Below is a small trained network, with its code and all its weights. Each question gives an input and a class and asks what happens when units are switched off, that is, made to give their printed mean instead of their output.

import numpy as np


def w(rows, s, z=0):
    codes = np.array(rows[::2]) - 128.0
    scale = np.full(codes.shape[1], s)
    scale[-1] = z or s
    return codes * scale


def f(y):
    return y / 2 * (1 + np.tanh(0.7978845608 * (y + 0.044715 * y**3)))


def log_softmax(a):
    a = a - a.max(-1, keepdims=True)
    return a - np.log(np.exp(a).sum(-1, keepdims=True))


def net(x, mask):
    res = np.array(x, float).reshape(1, 3) / 4 @ E
    y = f(res @ A[0][:, :-1].T + A[0][:, -1])
    res = res + np.where(mask, y, B[0][:, -1]) @ B[0][:, :-1]
    return log_softmax(res[-1] @ U[:, :-1].T + U[:, -1])


A, B = {}, {}
E = w([
[87,168,254,190],'x0',
[67,216,135,22],'x1',
[163,59,241,45],'x2',
],0.0063)
A[0] = w([
[163,110,127,153,138],'n0',
[96,221,125,36,125],'n1',
[147,66,121,188,137],'n2',
[101,171,197,183,84],'n3',
[95,163,212,187,93],'n4',
[142,58,177,67,91],'n5',
[85,177,73,195,98],'n6',
[154,136,105,117,104],'n7',
[161,75,35,41,93],'n8',
[127,79,65,83,137],'n9',
[133,217,84,190,91],'n10',
[137,126,153,147,61],'n11',
[105,191,133,72,79],'n12',
[142,91,141,145,60],'n13',
[149,106,86,97,77],'n14',
[110,171,92,171,95],'n15',
[108,172,77,188,150],'n16',
[142,76,125,173,99],'n17',
[101,206,232,174,104],'n18',
[142,49,137,209,112],'n19',
[152,38,128,223,98],'n20',
[132,53,183,72,111],'n21',
[75,254,134,13,108],'n22',
[112,177,211,197,85],'n23',
[125,140,114,158,66],'n24',
[82,161,126,80,94],'n25',
[111,155,98,164,75],'n26',
[132,173,86,188,104],'n27',
[138,60,38,59,104],'n28',
[119,10,115,207,111],'n29',
[153,71,130,174,76],'n30',
[160,68,128,189,89],'n31',
[135,85,61,80,85],'n32',
[135,62,187,78,120],'n33',
[92,122,148,148,226],'n34',
[118,204,137,70,75],'n35',
[135,93,165,90,70],'n36',
[140,78,182,102,93],'n37',
[156,163,149,146,233],'n38',
[113,167,90,173,128],'n39',
[116,119,119,130,254],'n40',
[154,67,186,79,124],'n41',
],0.0099,0.0056)
B[0] = w([
[141,114,134,132,150],'n0',
[206,94,115,134,219],'n1',
[170,108,132,128,190],'n2',
[102,166,91,173,181],'n3',
[97,172,94,185,200],'n4',
[115,172,83,79,186],'n5',
[116,176,92,68,200],'n6',
[119,140,118,135,125],'n7',
[96,193,111,207,219],'n8',
[114,157,156,160,186],'n9',
[113,170,84,77,192],'n10',
[120,134,82,140,113],'n11',
[152,103,69,136,156],'n12',
[132,127,79,129,118],'n13',
[113,144,96,153,136],'n14',
[108,144,91,98,160],'n15',
[123,162,143,70,211],'n16',
[149,110,102,135,152],'n17',
[101,181,105,202,229],'n18',
[181,103,105,144,200],'n19',
[198,101,94,142,214],'n20',
[125,176,111,70,198],'n21',
[233,80,101,137,254],'n22',
[99,173,82,191,199],'n23',
[118,133,85,123,117],'n24',
[148,105,90,135,149],'n25',
[110,140,82,110,137],'n26',
[126,161,105,89,177],'n27',
[100,189,126,193,212],'n28',
[189,96,101,139,213],'n29',
[150,114,77,136,150],'n30',
[162,106,85,140,170],'n31',
[103,158,101,166,167],'n32',
[122,169,118,71,199],'n33',
[145,136,224,130,209],'n34',
[156,107,66,136,158],'n35',
[109,142,68,110,140],'n36',
[111,151,90,100,165],'n37',
[147,134,231,126,212],'n38',
[116,145,122,92,176],'n39',
[164,142,253,111,226],'n40',
[121,167,120,70,202],'n41',
],0.049,0.0055)
U = w([
[214,82,113,156,155],'0',
[80,186,145,239,109],'1',
[104,174,121,21,141],'2',
[118,86,254,140,253],'3',
[68,69,113,132,102],'4',
[105,93,117,135,83],'5',
[102,110,126,141,77],'6',
],0.0084,0.0032)

Each question gives the input, the list of numbers given to net, and the class t.
The units are the neurons (one row each of A and B). Each row of codes is followed by its name. A weight is (code - 128) times the scale printed after its matrix; where a second scale follows, it is the last column's (A, B and U).
mask holds one flag per neuron, in row order. A switched-off neuron (its flag False) gives its mean, the last column of its row in B, instead of its output. The means were averaged over made-up inputs and are rounded, as every weight is.
A unit's drop is (log p(t) with every unit on - log p(t) with that unit switched off) / (log p(t) with every unit on - log p(t) with every unit switched off).
The circuit of an input: a set's keep is (log p(t) with only the set's units on - log p(t) with every unit switched off) / (log p(t) with every unit on - log p(t) with every unit switched off). Starting from the 12 units with the biggest drops (on a tie, the unit counted first), units are removed one at a time, each time the one whose removal leaves the highest keep (on an exact tie, the one counted first), for as long as the keep stays at least 0.8.
circuit, biggest first: the units of the circuit, biggest drop first
top k neurons: the k neurons with the biggest drops, biggest first
drop when u is switched off: that unit's drop, to one decimal
input [-5,4,1], class 1: circuit, biggest first	n8
input [-4,-2,-1], class 1: top 2 neurons	n8, n28
input [5,5,-3], class 0: top 2 neurons	n22, n1
input [3,4,1], class 0: top 2 neurons	n22, n1
input [1,3,-4], class 2: top 4 neurons	n10, n6, n20, n29
input [-5,-4,-4], class 1: top 3 neurons	n22, n28, n8
input [-6,7,1], class 0: top 2 neurons	n22, n1
input [3,-1,-3], class 3: top 2 neurons	n8, n28
input [1,5,-6], class 2: top 3 neurons	n6, n10, n16
input [-8,3,8], class 1: top 3 neurons	n8, n28, n9
input [3,-1,0], class 3: drop when n8 is switched off	0.1
input [6,8,1], class 0: drop when n22 is switched off	1.1
input [1,-3,-3], class 3: drop when n22 is switched off	0.2
input [2,8,-6], class 0: circuit, biggest first	n22
